Here is a tiny trained network, its code and every weight. The questions are about switching its units off for an input and a class, where a switched-off unit gives its printed mean instead of its output.

import numpy as np


def w(rows, s, z=0):
    codes = np.array(rows[::2]) - 128.0
    scale = np.full(codes.shape[1], s)
    scale[-1] = z or s
    return codes * scale


def f(y):
    return y / 2 * (1 + np.tanh(0.7978845608 * (y + 0.044715 * y**3)))


def log_softmax(a):
    a = a - a.max(-1, keepdims=True)
    return a - np.log(np.exp(a).sum(-1, keepdims=True))


def net(x, mask):
    res = np.array(x, float).reshape(1, 8) / 4 @ E
    y = f(res @ A[0][:, :-1].T + A[0][:, -1])
    res = res + np.where(mask, y, B[0][:, -1]) @ B[0][:, :-1]
    return log_softmax(res[-1] @ U[:, :-1].T + U[:, -1])


A, B = {}, {}
E = w([
[77,222,87,72,188,60],'x0',
[74,183,178,80,96,55],'x1',
[156,159,148,191,223,165],'x2',
[100,125,82,26,150,243],'x3',
[92,177,67,191,67,180],'x4',
[72,69,98,113,84,165],'x5',
[188,200,179,89,142,203],'x6',
[2,89,185,157,103,167],'x7',
],0.0099)
A[0] = w([
[150,61,95,104,129,117,89],'n1',
[94,166,179,66,83,134,52],'n2',
[183,91,119,151,170,171,162],'n3',
[143,153,133,161,95,47,64],'n4',
[227,167,38,29,87,168,57],'n5',
[57,131,97,103,163,98,123],'n6',
[42,60,97,140,45,181,178],'n7',
[71,98,143,197,66,158,135],'n8',
[7,159,95,112,151,140,100],'n9',
[123,75,131,171,33,186,159],'n10',
[120,99,110,181,42,178,110],'n11',
[144,23,133,64,186,101,172],'n12',
[169,172,105,232,190,200,102],'n13',
[91,118,135,214,130,11,94],'n14',
[147,107,128,207,153,7,127],'n15',
[61,159,188,64,107,134,60],'n16',
[111,75,86,187,37,187,1],'n17',
[117,120,124,207,77,187,185],'n18',
],0.011,0.0049)
B[0] = w([
[169,81,85,115,108,115,160],'n1',
[91,163,207,96,121,124,172],'n2',
[178,96,150,122,125,156,210],'n3',
[141,199,110,161,112,84,193],'n4',
[112,218,87,9,191,172,239],'n5',
[82,147,112,155,58,195,181],'n6',
[69,102,121,129,181,76,253],'n7',
[139,92,112,165,165,63,217],'n8',
[2,112,141,183,120,215,205],'n9',
[148,69,114,95,188,43,230],'n10',
[99,103,89,131,224,80,209],'n11',
[138,49,116,70,30,155,201],'n12',
[194,150,207,187,187,205,247],'n13',
[162,211,50,181,88,60,239],'n14',
[184,145,94,179,51,138,244],'n15',
[78,151,174,128,109,102,184],'n16',
[132,58,75,203,187,126,213],'n17',
[120,97,142,156,240,67,219],'n18',
],0.0094,0.012)
U = w([
[171,166,42,195,52,74,253],'0',
[119,136,247,87,87,67,112],'1',
[187,2,99,77,34,144,204],'2',
[10,107,112,147,97,166,126],'3',
[141,164,36,29,173,195,60],'4',
[245,112,206,206,180,208,90],'5',
[113,33,61,175,172,77,56],'6',
],0.0099,0.0027)

Each question gives the input, the list of numbers given to net, and the class t.
The units are the neurons (one row each of A and B). Each row of codes is followed by its name. A weight is (code - 128) times the scale printed after its matrix; where a second scale follows, it is the last column's (A, B and U).
mask holds one flag per neuron, in row order. A switched-off neuron (its flag False) gives its mean, the last column of its row in B, instead of its output. The means were averaged over made-up inputs and are rounded, as every weight is.
A unit's drop is (log p(t) with every unit on - log p(t) with that unit switched off) / (log p(t) with every unit on - log p(t) with every unit switched off).
The circuit of an input: a set's keep is (log p(t) with only the set's units on - log p(t) with every unit switched off) / (log p(t) with every unit on - log p(t) with every unit switched off). Starting from the 12 units with the biggest drops (on a tie, the unit counted first), units are removed one at a time, each time the one whose removal leaves the highest keep (on an exact tie, the one counted first), for as long as the keep stays at least 0.8.
units of the circuit, in order: the units of the circuit, biggest drop first
top k neurons: the k neurons with the biggest drops, biggest first
drop of u: that unit's drop, to one decimal
input [-5,-6,7,4,4,-1,-6,-4], class 5: units of the circuit, in order : n13
input [-5,2,-1,7,-6,3,5,3], class 2: top 3 neurons : n12; n13; n18
input [-2,2,2,5,-4,-7,4,1], class 4: top 3 neurons : n13; n15; n18
input [6,0,-2,-4,-3,8,7,4], class 3: units of the circuit, in order : n9; n10
input [-6,1,-1,-7,-7,3,8,4], class 1: units of the circuit, in order : n13; n17
input [-5,-4,4,4,1,6,7,-8], class 4: top 3 neurons : n5; n15; n8
input [0,1,5,-6,2,1,1,-2], class 0: top 2 neurons : n14; n15
input [-3,5,-8,1,-3,2,6,-2], class 1: top 2 neurons : n2; n16
input [5,0,-2,2,8,0,-7,1], class 3: top 2 neurons : n9; n6
input [-1,3,-5,8,-3,-6,-7,-5], class 4: drop of n5 : 1.9
input [-4,0,5,7,-5,4,-1,2], class 2: drop of n12 : 0.3
input [1,-2,-5,-1,-5,4,-2,1], class 2: drop of n12 : 0.1
